Look-ups in named tables: a row name and a column name give one cell, copied from the table.

remuvaz:
	denot	zab	fosel	zudadag	puso	fak	pil	zud	nesi
regaz	110	114	195	151	183	127	102	87	145
mogif	116	116	158	150	189	117	133	107	116
buku	101	146	157	110	139	92	120	119	137
puf	126	113	150	180	183	95	136	120	101
kuvun	85	128	184	144	134	80	144	146	93
zev	145	166	160	107	147	148	129	42	106
fon	143	89	139	203	196	77	141	151	106
nem	185	104	124	135	179	127	179	110	120

fon, fosel => 139
nem, pil => 179
puf, zud => 120
kuvun, fosel => 184
nem, puso => 179
mogif, fak => 117
Which row has the largest zud? fon

vefal =
|  | pup | ded | bigi | vokapuf | fim | nolo |
|---|---|---|---|---|---|---|
| podi | 38.589 | 16.499 | 26.782 | 62.649 | 36.756 | 68.888 |
| panalem | -8.323 | -24.953 | -6.565 | -12.172 | 4.008 | -17.716 |
| dipez | 39.476 | 34.466 | 40.852 | 68.074 | 46.574 | 81.884 |
| feluf | 45.684 | 37.406 | 43.909 | 75.597 | 50.965 | 92.889 |
| belos | 46.967 | 42.243 | 45.868 | 78.204 | 51.417 | 94.795 |
| kug | -9.085 | -8.738 | -12.219 | -43.440 | -19.922 | -55.288 |
| fol | 29.732 | 9.595 | 20.941 | 51.183 | 32.001 | 55.099 |
| kuve | -8.305 | -11.953 | -6.854 | -34.334 | -4.112 | -39.196 |

panalem, vokapuf: -12.172
fol, pup: 29.732
podi, nolo: 68.888
podi, vokapuf: 62.649
kug, fim: -19.922
feluf, nolo: 92.889
panalem, nolo: -17.716
kuve, fim: -4.112
feluf, pup: 45.684
kug, bigi: -12.219
kug, nolo: -55.288
kug, vokapuf: -43.440
kug, ded: -8.738

let.csv
,rolitor,tasu,tero,tufi
vad,7.512,7.725,4.483,3.198
betog,6.658,7.279,4.928,4.319
lem,3.846,3.759,6.506,7.217
disudir,8.826,9.525,3.610,2.027
sekepir,7.256,7.786,4.360,4.214
pidali,7.067,7.359,4.990,2.955

tero of betog: 4.928
tasu of pidali: 7.359
tero of lem: 6.506
tasu of betog: 7.279
tufi of lem: 7.217
tufi of sekepir: 4.214
tasu of sekepir: 7.786
tero of sekepir: 4.360
tufi of betog: 4.319
tero of disudir: 3.610
rolitor of vad: 7.512
tasu of vad: 7.725
tero of pidali: 4.990
rolitor of sekepir: 7.256
rolitor of lem: 3.846
tufi of pidali: 2.955
tero of vad: 4.483
rolitor of betog: 6.658
tasu of disudir: 9.525

buf.tsv
	pasava	noliv
ratel	7719	3418
mefezu	593	6831
votenad	4047	1040
busapa	1139	3863
basa	6300	1505
reton	574	6209
lumuga	560	6362
rus	997	4492
lizin	3411	903
lefa	1559	1817
rotamak	1257	3362
gafuso	3122	7306
nafezo	1579	1661

basa, noliv -> 1505
ratel, noliv -> 3418
votenad, pasava -> 4047
reton, pasava -> 574
lizin, noliv -> 903
lumuga, pasava -> 560
lumuga, noliv -> 6362
rus, pasava -> 997
lefa, noliv -> 1817
busapa, noliv -> 3863
nafezo, pasava -> 1579
rotamak, pasava -> 1257
nafezo, noliv -> 1661
ratel, pasava -> 7719
lefa, pasava -> 1559
gafuso, noliv -> 7306
rotamak, noliv -> 3362
gafuso, pasava -> 3122

Table buro
	rafug	novi	gefu	godotu	digod	furi	tufuzoz	tegeki
pezuv	673	480	637	320	762	350	276	289
kir	493	355	590	488	719	630	580	397
ronuzi	645	551	701	433	723	411	534	321
gama	19	328	519	486	323	406	387	477

What is the novi of ronuzi in buro? 551
What is the tegeki of pezuv in buro? 289
What is the godotu of ronuzi in buro? 433
What is the tegeki of kir in buro? 397
What is the rafug of kir in buro? 493
What is the tufuzoz of pezuv in buro? 276
What is the novi of kir in buro? 355
What is the godotu of gama in buro? 486
What is the digod of kir in buro? 719
Which row has the largest novi? ronuzi

fufa =
cols = dapevo, vuko
guz: [-80.894, 18.101]
zorov: [-21.541, -25.802]
nepunus: [-13.555, 3.442]
zun: [-69.853, -37.537]
fis: [57.196, -16.743]
duzifib: [-38.907, -39.463]
mem: [-70.798, -66.285]
kav: [-29.837, 8.716]

What is the dapevo of zun in fufa? -69.853
What is the vuko of kav in fufa? 8.716
What is the dapevo of fis in fufa? 57.196
What is the vuko of mem in fufa? -66.285
What is the dapevo of nepunus in fufa? -13.555
What is the dapevo of mem in fufa? -70.798
What is the dapevo of zorov in fufa? -21.541
What is the dapevo of kav in fufa? -29.837
What is the vuko of zorov in fufa? -25.802

vogezum:
,bugutad,nida,doma,resetop,fuvo,kugig,vibugon,raz,kofuvo
diba,225,139,78,120,202,223,142,83,150
fiv,145,240,176,35,92,114,36,201,161
fula,104,230,217,49,56,73,33,238,153
rem,92,65,125,192,130,110,182,110,108
kam,182,65,40,186,219,207,204,29,116
revok,212,171,106,90,172,197,110,116,159
guv,139,30,73,219,186,168,227,50,106
ren,77,188,220,87,47,56,68,225,143
mogo,222,117,59,142,221,232,163,60,139

fiv, raz: 201
rem, vibugon: 182
guv, bugutad: 139
ren, raz: 225
diba, raz: 83
diba, resetop: 120
fiv, doma: 176
rem, fuvo: 130
mogo, doma: 59
diba, doma: 78
kam, nida: 65
fiv, resetop: 35
fiv, vibugon: 36
revok, vibugon: 110
fiv, nida: 240
kam, kugig: 207
guv, resetop: 219

